The rows lie along a hidden order. The number after each row says roughly how far along it the row is, from 0 to 15. A new part has a new order.
[-0.34  3.58 -0.38 -4.11 -2.60  3.14  1.23  1.08  4.33  0.84 -0.59  0.86
  3.49 -3.62  2.09 -1.08 -2.69 -4.03 -1.24  4.22 -0.37 -2.02  1.96 -2.69
 -1.14 -1.69 -2.40  2.52 -1.08 -2.38 -3.96 -5.05 -1.08 -0.78  1.51 -1.13
 -0.01 -1.59 -2.99  2.76 -2.45  0.86 -0.30  1.91  1.28  2.49 -3.19  4.55
  2.16 -2.51 -0.08  0.65 -1.42 -0.11 -0.40  1.11 -0.20 -1.10  1.52 -5.83
 -0.25 -4.08  1.40  2.64  0.83 -0.81 -0.04 -1.70  0.24 -5.34  2.90  0.08
 -4.58 -1.83 -0.51  0.85 -5.52 -0.26 -4.39  0.69 -2.12  0.19  1.32  0.45
 -2.63 -0.26  1.25  1.89 -0.10 -1.97 -2.61  2.54  0.13  2.70  0.48  1.92
 -7.00 -7.27 -2.98  3.11  1.05 -3.03 -0.94  4.16 -3.19 -1.70  1.92 -4.19
 -1.77  0.32 -4.04  0.67  0.87  3.21 -4.49  0.18 -0.01 -1.23 -3.35 -5.02
 -0.01 -4.41  0.27  5.46 -0.57 -2.42  1.26  1.73] : 13
[-0.02 -3.34  0.69  2.53  1.74 -2.85  0.34 -3.55 -0.05 -1.18  0.87 -0.02
 -0.90  1.80 -0.09  0.96  1.51  2.79  1.04 -2.46  4.72  0.49 -2.61  3.22
  1.46  2.18  1.98 -0.14  2.45  2.61  4.71  5.91 -0.40  0.07  0.54  1.14
 -1.45  2.97  0.87  0.15  3.18 -2.21  0.30 -1.53  1.69  0.64  4.03 -5.82
 -3.87  0.93  0.28 -0.65  0.17  1.56  1.26 -2.69 -0.10  1.65  0.50  7.00
 -0.21  1.69  0.71 -1.93 -0.77  2.54 -0.51  1.17  3.20  3.53 -2.58  1.74
  1.55  2.06  3.32  0.75 -0.81 -1.24  3.62  3.53 -1.41 -0.42 -2.26  0.57
  2.43  0.11 -0.65 -1.61  0.12  1.84  3.80 -1.94  0.59 -1.09 -0.48 -2.05
  6.23  3.57  2.45 -1.07 -2.62  3.53  1.59 -2.12  2.43  3.47 -0.73  0.16
  0.36  0.57  2.07 -2.31 -1.76 -1.59  6.81  1.13 -0.45  0.97  1.22  2.15
 -0.67  3.40  0.02 -4.20 -0.63 -0.10 -1.34  0.42] : 6
[-1.41 -0.24 -0.07 -0.67  0.51  1.74  0.49  0.41  3.20 -0.52 -0.75  2.53
  1.03  0.05  3.44 -0.09 -1.30 -2.04 -0.69 -0.69  1.19 -1.66  1.10 -0.20
 -1.88  0.20 -0.96  0.97 -0.45  0.30 -0.54 -0.78 -0.85  0.65 -0.16 -0.31
 -1.97  0.45 -1.21  0.04  0.75 -1.29  1.23  0.30  0.59  1.56  0.10 -1.52
 -1.45  0.53  1.75 -0.08 -0.25 -2.04 -0.51  1.88  1.86 -2.10  2.39  0.40
 -0.71 -2.31  0.46 -0.32 -1.04  2.28  0.46  1.80  7.81 -3.92 -0.40  3.18
 -2.22 -1.81  0.09 -2.73 -2.03 -2.29 -0.83  1.24 -2.35 -0.69 -1.84  0.81
 -0.62 -0.23 -2.58  3.38 -0.12  0.13 -0.60  1.31  1.44  2.62 -1.84  2.17
 -2.55 -2.73  0.24  2.36  1.10 -2.02 -0.70  0.29 -1.72 -3.27  0.76 -1.01
 -1.65 -2.45 -0.27 -0.90 -2.04  1.46 -0.57  0.24  1.43 -0.27 -1.96 -2.32
  0.16 -1.39  0.22  1.79  0.29 -2.41 -0.35  0.14] : 6
[ 1.61  1.50  0.32 -1.33  2.19 -0.46  2.47 -4.32  3.30  1.55  1.77 -0.87
  1.95 -2.30  0.54 -2.71  1.82  0.74 -0.52  3.31  2.47 -0.60 -4.43  3.19
  1.42  1.12  1.21  1.45  0.70  0.77  3.94  2.94 -0.14  0.43  1.13 -0.43
 -0.58  2.57 -0.98  3.53  0.87 -1.33  0.04  0.85  3.79  2.42  2.12  0.27
 -3.58  1.03 -2.37  0.26 -2.62  2.12  1.84 -3.00 -1.39  2.33 -1.50  4.37
  1.11 -0.73  0.62 -4.35  0.07  1.41 -1.46 -6.52 -1.81  1.85  1.03  1.18
 -0.88  2.47  6.77  6.19 -6.04 -0.20  0.42  4.84 -2.52 -0.60  0.50 -0.14
  1.28 -0.40  1.65 -1.35  0.81  2.50 -0.68 -2.99 -0.46 -3.51  3.72 -2.27
 -0.36  1.12 -0.39  0.05 -3.04  2.44  0.46  0.34  2.21  4.40 -1.59 -3.36
 -2.63  3.72 -1.17 -2.03  1.40  1.09  4.21  0.46 -0.72  1.75  0.18 -0.44
 -0.45 -0.54 -0.09 -1.24 -2.95 -0.09 -1.10  2.93] : 15
[-1.53  1.44 -0.37 -1.68 -1.51  2.67  0.15  2.53  4.20 -0.28 -0.99  1.82
  2.75 -1.42  3.19 -0.45 -3.64 -3.92 -0.77  0.69 -0.01 -2.00  2.76 -2.10
 -2.36 -1.05 -2.63  2.01 -1.96 -1.30 -3.00 -3.52 -1.10 -0.32  0.18 -0.38
 -0.87 -1.51 -2.77  0.70  0.49 -0.02  0.27  0.54 -0.70  1.53 -1.47  3.00
  1.23 -1.18  1.55  0.27 -0.33 -1.44 -0.89  2.22  1.30 -2.78  2.45 -4.05
 -1.03 -3.94  1.05  3.17  0.09  1.53  0.74  1.97  4.85 -5.86  0.74  1.48
 -3.50 -2.66 -1.76 -3.82 -2.36 -1.22 -3.65 -0.08 -3.15 -0.27 -0.48  0.79
 -2.30 -0.20 -0.99  3.02 -0.39 -1.69 -1.47  2.86  0.65  3.81 -1.57  2.72
 -4.71 -5.11 -1.90  2.73  3.35 -4.07 -1.16  2.37 -4.63 -3.74  1.91 -1.32
 -0.97 -1.68 -4.58  0.42 -0.54  2.76 -3.96  0.28  0.96 -1.22 -3.07 -3.64
  0.21 -4.65  0.46  4.12  0.58 -2.79  0.95  0.30] : 8
[ 1.77  0.24  0.73  0.85  2.18 -2.14  2.10 -5.35  2.52  1.14  1.96 -1.47
  0.66 -1.36 -0.13 -1.75  1.97  3.08 -0.40  2.61  3.09 -0.15 -5.40  2.90
  1.73  2.07  1.53  0.95  1.73  0.86  5.05  5.56 -0.19  0.27  1.33 -0.22
 -0.73  3.34  0.32  2.85  1.97 -1.43 -0.05  0.81  4.03  1.99  2.73 -2.46
 -3.72  0.72 -1.42  0.17 -0.94  2.86  2.20 -4.52 -1.77  2.67 -1.71  6.27
  1.53  0.64  1.06 -4.46 -0.31  1.67 -1.42 -5.44 -1.81  1.46  0.40  1.04
 -0.03  2.65  5.49  6.92 -5.14 -0.55  1.69  5.96 -1.19 -0.60  0.25 -0.08
  2.11 -0.21  1.53 -2.01  0.76  2.77  0.12 -3.35 -0.32 -3.12  3.29 -3.48
  2.76  2.93  0.94 -0.82 -3.43  3.76  1.54 -0.12  3.62  4.48 -1.69 -2.36
 -1.87  3.59  1.52 -2.57  0.73  0.16  4.56  0.67 -1.38  1.69  0.66  2.01
 -0.69  1.49 -0.14 -2.53 -2.80  0.64 -1.33  2.48] : 14
[-1.69 -5.50  0.83  5.02  1.08 -3.13 -0.43 -1.15  0.25 -2.72 -0.17  1.51
 -2.90  2.99  1.34  2.27  0.35  2.84  1.41 -5.85  4.41 -0.31 -0.56  8.20
 -0.46  1.98  1.84 -3.55  2.79  2.96  3.31  5.33 -0.61 -0.56 -0.96  1.80
 -2.79  1.86  2.58 -2.82  4.42 -2.92  0.79 -2.89 -0.29 -0.64  4.15 -6.27
 -3.91  1.37  2.88 -1.70  1.74 -0.83  0.02 -1.48  2.28 -0.15  2.17  6.35
 -1.81  2.32 -0.20 -0.65 -1.59  3.64  0.84  5.61  9.58  1.35 -4.85  2.80
  1.80  0.14  1.68 -5.53  5.68 -1.85  3.27  2.22 -2.35 -0.06 -3.87  1.15
  2.37  0.40 -3.63  0.58 -0.62  1.47  3.84 -0.94  1.51  1.91 -4.28 -2.49
  6.85  4.11  4.64 -0.62  1.51  1.97  1.56 -3.24  0.50  1.62  0.27  1.82
  2.06 -3.20  2.76 -2.19 -3.79 -1.65  6.42  1.39  0.69  0.93  1.18  3.24
 -0.58  3.69 -0.33 -4.78  0.82 -0.14 -0.83 -1.21] : 0
[-0.32  1.82 -0.37 -3.72 -1.12  3.37  1.30  1.02  4.27  1.12 -0.30  0.27
  2.83 -3.39  2.67 -1.45 -1.63 -3.72 -1.02  4.20 -0.19 -1.47  1.23 -1.24
 -0.13 -0.82 -2.39  2.00 -1.57 -1.37 -1.63 -3.46 -1.10 -0.37  1.49 -1.13
  0.22 -1.16 -2.95  2.47 -2.05  0.78 -0.25  1.86  1.78  2.71 -2.37  3.85
  1.64 -1.73 -0.88  0.88 -1.37  0.44 -0.19  0.54 -0.30 -0.88  1.07 -0.79
 -0.12 -3.48  1.26  2.05  0.35 -2.73 -0.26 -2.42 -0.15 -3.64  2.45  0.41
 -3.84 -1.22 -0.73  1.80 -6.68 -0.65 -3.39  0.58 -2.48 -0.11  1.57  0.50
 -2.02 -0.18  1.00  1.07 -0.23 -1.40 -2.43  1.27 -0.31  1.97  2.35  2.27
 -5.87 -5.25 -2.40  2.23  1.16 -2.78 -0.63  3.18 -2.74 -2.33  1.35 -3.24
 -2.20  1.24 -3.87  1.12  0.02  2.88 -3.55  0.18  0.23 -1.10 -3.30 -4.47
 -0.05 -3.43  0.60  4.78 -0.70 -1.90  0.47  1.79] : 13
[-1.65  1.84 -0.45 -4.37 -2.89  3.36  0.43  2.69  4.40 -0.47 -1.21  2.13
  2.98 -1.88  2.62 -0.10 -4.15 -5.44 -0.45  1.28 -0.41 -2.11  3.02 -2.81
 -1.78 -1.88 -2.57  1.39 -2.73 -1.64 -5.45 -8.60 -1.08 -0.38  0.33 -0.13
 -1.01 -3.25 -3.62  0.58 -1.59  0.43  0.10  1.11 -0.35  1.50 -2.75  4.34
  2.30 -1.62  1.34  0.23 -0.30 -1.95 -1.56  3.34  1.07 -2.53  2.66 -6.92
 -1.52 -4.63  0.85  3.83  0.84  0.47  0.97  2.26  3.42 -6.74  1.27  0.90
 -3.70 -3.35 -3.16 -3.40 -2.87 -0.39 -4.84 -1.57 -3.98  0.20 -0.08  0.69
 -2.57 -0.16 -0.64  3.07 -0.43 -2.70 -2.38  3.32  0.34  4.49  0.35  3.25
 -6.35 -5.43 -3.42  3.40  3.17 -4.27 -1.60  3.52 -5.26 -4.77  3.09 -1.29
 -0.78 -2.24 -4.75  1.80 -0.35  3.08 -5.56  0.20  1.04 -1.82 -3.22 -4.22
  0.40 -3.87  0.33  4.70  0.88 -2.96  1.50  0.66] : 8
[-0.70  3.05 -0.23 -4.75 -2.55  3.33  0.79  1.77  4.27  0.38 -0.67  1.13
  4.01 -3.41  2.18 -1.24 -3.65 -4.13 -1.13  3.76 -0.53 -2.13  1.62 -2.71
 -1.15 -2.03 -3.06  2.33 -2.00 -2.76 -4.80 -7.00 -1.16 -0.50  1.23 -0.99
 -0.45 -1.01 -4.45  2.20 -1.66  0.78 -0.16  1.44  1.21  2.35 -3.40  5.12
  2.49 -2.31 -0.06  0.87 -1.39 -0.78 -0.92  1.64  0.18 -1.65  1.52 -6.38
 -0.45 -4.74  1.45  2.91  1.01  0.33  0.17 -0.73  1.22 -6.40  2.96 -0.16
 -4.59 -2.55 -1.76  0.57 -5.59 -0.31 -4.70  0.00 -3.11  0.31  1.45  0.62
 -2.61 -0.19  1.25  2.29 -0.13 -1.90 -2.63  1.98 -0.12  2.91  0.76  2.29
 -7.79 -4.79 -3.71  3.34  2.49 -3.03 -1.52  4.19 -3.95 -4.23  2.34 -3.29
 -1.85 -0.25 -4.67  0.72  0.65  2.51 -5.47  0.18 -0.02 -1.49 -3.63 -5.25
  0.14 -4.77  0.07  5.44 -0.21 -2.37  1.50  1.65] : 13
[ 1.31 -0.13  0.75 -0.17  2.61 -0.27  2.05 -5.03  1.30  0.81  1.54 -1.24
  0.36 -1.52  1.02 -1.37  1.83  1.51 -0.52  1.58  3.94  0.18 -4.11  2.62
  1.58  2.00  1.19  0.70  1.11  1.12  4.87  4.50 -0.26  0.77  1.05 -0.07
 -0.82  3.28 -0.50  2.60  1.70 -1.27  0.12  0.51  3.41  1.70  2.61 -2.23
 -3.48  0.94 -1.89  0.05 -1.48  2.22  1.84 -2.38 -1.27  2.27 -0.93  4.53
  1.07  1.50  0.81 -3.90 -0.50  1.69 -1.19 -5.16 -1.23  3.86  0.54  1.26
 -0.54  2.24  4.01  5.25 -4.38 -0.48  1.79  5.08 -1.72 -0.51  0.10  0.00
  2.42 -0.22  0.93 -1.15  0.61  2.16 -0.34 -2.90 -0.46 -2.68  3.05 -2.81
  3.41  1.81  0.69 -0.48 -3.55  2.38  0.81 -0.24  2.68  4.27 -1.90 -0.67
 -2.11  2.58  0.72 -2.15  0.59  0.27  3.68  0.46 -0.62  1.33  1.64  1.01
 -0.51  1.35  0.09 -1.89 -2.54  0.11 -1.35  2.19] : 13
